Below is a small trained network, with its code and all its weights. Each question gives an input and a target symbol and asks what happens when units are switched off, that is, made to give their printed mean instead of their output.

import numpy as np


def w(rows, s, z=0):
    codes = np.array(rows[::2]) - 128.0
    scale = np.full(codes.shape[1], s)
    scale[-1] = z or s
    return codes * scale


def f(y):
    return y / 2 * (1 + np.tanh(0.7978845608 * (y + 0.044715 * y**3)))


def softmax(a):
    e = np.exp(a - a.max(-1, keepdims=True))
    return e / e.sum(-1, keepdims=True)


def log_softmax(a):
    a = a - a.max(-1, keepdims=True)
    return a - np.log(np.exp(a).sum(-1, keepdims=True))


def net(x, mask):
    ids = ['γδηθσψω'.index(c) for c in x.split()]
    T = len(ids)
    res = E[ids] + P[:T]
    u = 0
    for l in range(2):
        q, k, v = (res @ M[l].T for M in (Q, K, V))
        z = softmax(np.where(np.tri(T) > 0, q @ k.T / 4**0.5, -1e9)) @ v
        res = res + np.where(mask[u], z, O[l][:, -1]) @ O[l][:, :-1]
        u += 1
        y = f(res @ A[l][:, :-1].T + A[l][:, -1])
        res = res + np.where(mask[u : u + 8], y, B[l][:, -1]) @ B[l][:, :-1]
        u += 8
    return log_softmax(res[-1] @ U[:, :-1].T + U[:, -1])


Q, K, V, O, A, B = {}, {}, {}, {}, {}, {}
E = w([
[21,168,121],'γ',
[254,231,171],'δ',
[247,131,151],'η',
[213,76,153],'θ',
[137,185,134],'σ',
[132,129,122],'ψ',
[76,69,124],'ω',
],0.0088)
P = w([
[145,132,100],'0',
[147,255,175],'1',
[168,215,173],'2',
[179,192,182],'3',
[196,17,149],'4',
[144,85,125],'5',
],0.0099)
Q[0] = w([
[251,198,231],'L0H0',
[104,205,150],'L0H0',
[145,170,122],'L0H0',
[123,190,165],'L0H0',
],0.014)
K[0] = w([
[138,176,2],'L0H0',
[138,30,51],'L0H0',
[187,106,53],'L0H0',
[169,67,50],'L0H0',
],0.0097)
V[0] = w([
[130,208,150],'L0H0',
[207,190,150],'L0H0',
[193,103,62],'L0H0',
[151,1,136],'L0H0',
],0.0098)
O[0] = w([
[59,207,99,197],'L0H0',
[2,138,200,254],'L0H0',
[81,76,210,157],'L0H0',
[168,25,155,49],'L0H0',
],0.0094,0.0075)
A[0] = w([
[254,49,140,150],'L0N0',
[189,170,170,254],'L0N1',
[139,155,121,187],'L0N2',
[142,119,158,120],'L0N3',
[158,149,53,187],'L0N4',
[190,183,6,134],'L0N5',
[166,165,166,238],'L0N6',
[169,67,78,92],'L0N7',
],0.0085,0.0055)
B[0] = w([
[182,43,108,137],'L0N0',
[58,87,82,255],'L0N1',
[58,116,129,179],'L0N2',
[84,96,143,128],'L0N3',
[76,92,88,126],'L0N4',
[105,90,2,127],'L0N5',
[6,34,48,252],'L0N6',
[250,146,125,119],'L0N7',
],0.0057,0.0073)
Q[1] = w([
[196,101,136],'L1H0',
[166,130,70],'L1H0',
[241,209,129],'L1H0',
[233,240,254],'L1H0',
],0.0055)
K[1] = w([
[192,193,213],'L1H0',
[118,178,171],'L1H0',
[103,245,190],'L1H0',
[142,254,155],'L1H0',
],0.0096)
V[1] = w([
[158,87,97],'L1H0',
[247,71,238],'L1H0',
[200,155,2],'L1H0',
[159,78,74],'L1H0',
],0.0075)
O[1] = w([
[48,138,100,93],'L1H0',
[19,102,135,10],'L1H0',
[120,132,2,59],'L1H0',
[88,115,80,90],'L1H0',
],0.0088,0.013)
A[1] = w([
[139,75,128,63],'L1N0',
[121,86,118,104],'L1N1',
[102,147,137,222],'L1N2',
[184,152,72,65],'L1N3',
[150,154,2,99],'L1N4',
[227,194,185,120],'L1N5',
[159,86,151,141],'L1N6',
[78,132,128,255],'L1N7',
],0.0089,0.0069)
B[1] = w([
[1,228,166,120],'L1N0',
[111,119,141,124],'L1N1',
[187,75,80,186],'L1N2',
[71,131,157,134],'L1N3',
[61,120,196,158],'L1N4',
[49,185,63,247],'L1N5',
[151,189,103,135],'L1N6',
[219,107,137,188],'L1N7',
],0.0081,0.014)
U = w([
[95,159,165,71],'γ',
[174,176,150,93],'δ',
[145,79,243,79],'η',
[111,78,165,97],'θ',
[253,119,89,242],'σ',
[252,81,181,253],'ψ',
[104,110,101,68],'ω',
],0.0073,0.0048)

Each question gives the input, a string of symbols that net reads in full, and the target symbol t.
The units are the heads (4 rows each of Q, K, V and O) and the neurons (one row each of A and B). Each row of codes is followed by its name. A weight is (code - 128) times the scale printed after its matrix; where a second scale follows, it is the last column's (O, A, B and U).
mask holds one flag per unit, layer by layer, with each layer's heads first. A switched-off unit (its flag False) gives its mean, the last column of its rows in O or B, instead of its output. The means were averaged over made-up inputs and are rounded, as every weight is.
A unit's drop is (log p(t) with every unit on - log p(t) with that unit switched off) / (log p(t) with every unit on - log p(t) with every unit switched off).
The circuit of an input: a set's keep is (log p(t) with only the set's units on - log p(t) with every unit switched off) / (log p(t) with every unit on - log p(t) with every unit switched off). Starting from the 12 units with the biggest drops (on a tie, the unit counted first), units are removed one at a time, each time the one whose removal leaves the highest keep (on an exact tie, the one counted first), for as long as the keep stays at least 0.8.
units of the circuit, in order: the units of the circuit, biggest drop first
unit that matters most: the unit with the biggest drop
top k neurons: the k neurons with the biggest drops, biggest first
k most important neurons of layer l: the k neurons of layer l with the biggest drops, biggest first
drop when u is switched off: that unit's drop, to one decimal
input ψ δ η δ η γ, target ψ: 2 most important neurons of layer 0 : (L0N6, L0N1)
input δ δ δ δ δ, target δ: units of the circuit, in order : (L0H0, L1H0, L1N5)
input ψ ψ σ ψ γ, target ψ: units of the circuit, in order : (L1N5)
input σ σ ψ, target σ: units of the circuit, in order : (L0H0, L1H0)
input ψ δ ψ, target ψ: units of the circuit, in order : (L0H0, L1N5)
input ω δ η ψ, target ω: units of the circuit, in order : (L1H0, L0H0)
input θ δ θ, target θ: units of the circuit, in order : (L0H0, L1H0)
input ω δ δ ω ψ, target ω: units of the circuit, in order : (L0H0, L1H0)
input θ ψ η, target η: top 2 neurons : (L1N5, L1N7)
input ω δ ω, target ω: top 2 neurons : (L0N0, L0N7)
input η γ ω σ, target η: units of the circuit, in order : (L0H0, L1H0)
input δ θ δ ω σ, target δ: 2 most important neurons of layer 0 : (L0N6, L0N1)
input η ψ σ, target ψ: units of the circuit, in order : (L0H0, L1N5, L1N4)
input ψ σ ω, target σ: units of the circuit, in order : (L0H0, L1N4)
input γ δ δ, target ω: top 2 neurons : (L1N4, L0N5)
input δ η γ δ ω ω, target δ: units of the circuit, in order : (L0H0, L1H0, L1N5, L0N6)
input η ψ ψ, target ψ: top 2 neurons : (L1N5, L1N7)
input θ δ ω δ, target η: 2 most important neurons of layer 1 : (L1N5, L1N7)
input ω γ η, target θ: top neuron : (L1N4)
input ω σ σ δ, target ω: unit that matters most : L1H0
input δ η δ δ δ η, target γ: 2 most important neurons of layer 1 : (L1N5, L1N7)
input ω η γ, target ω: drop when L0N7 is switched off : 0.1
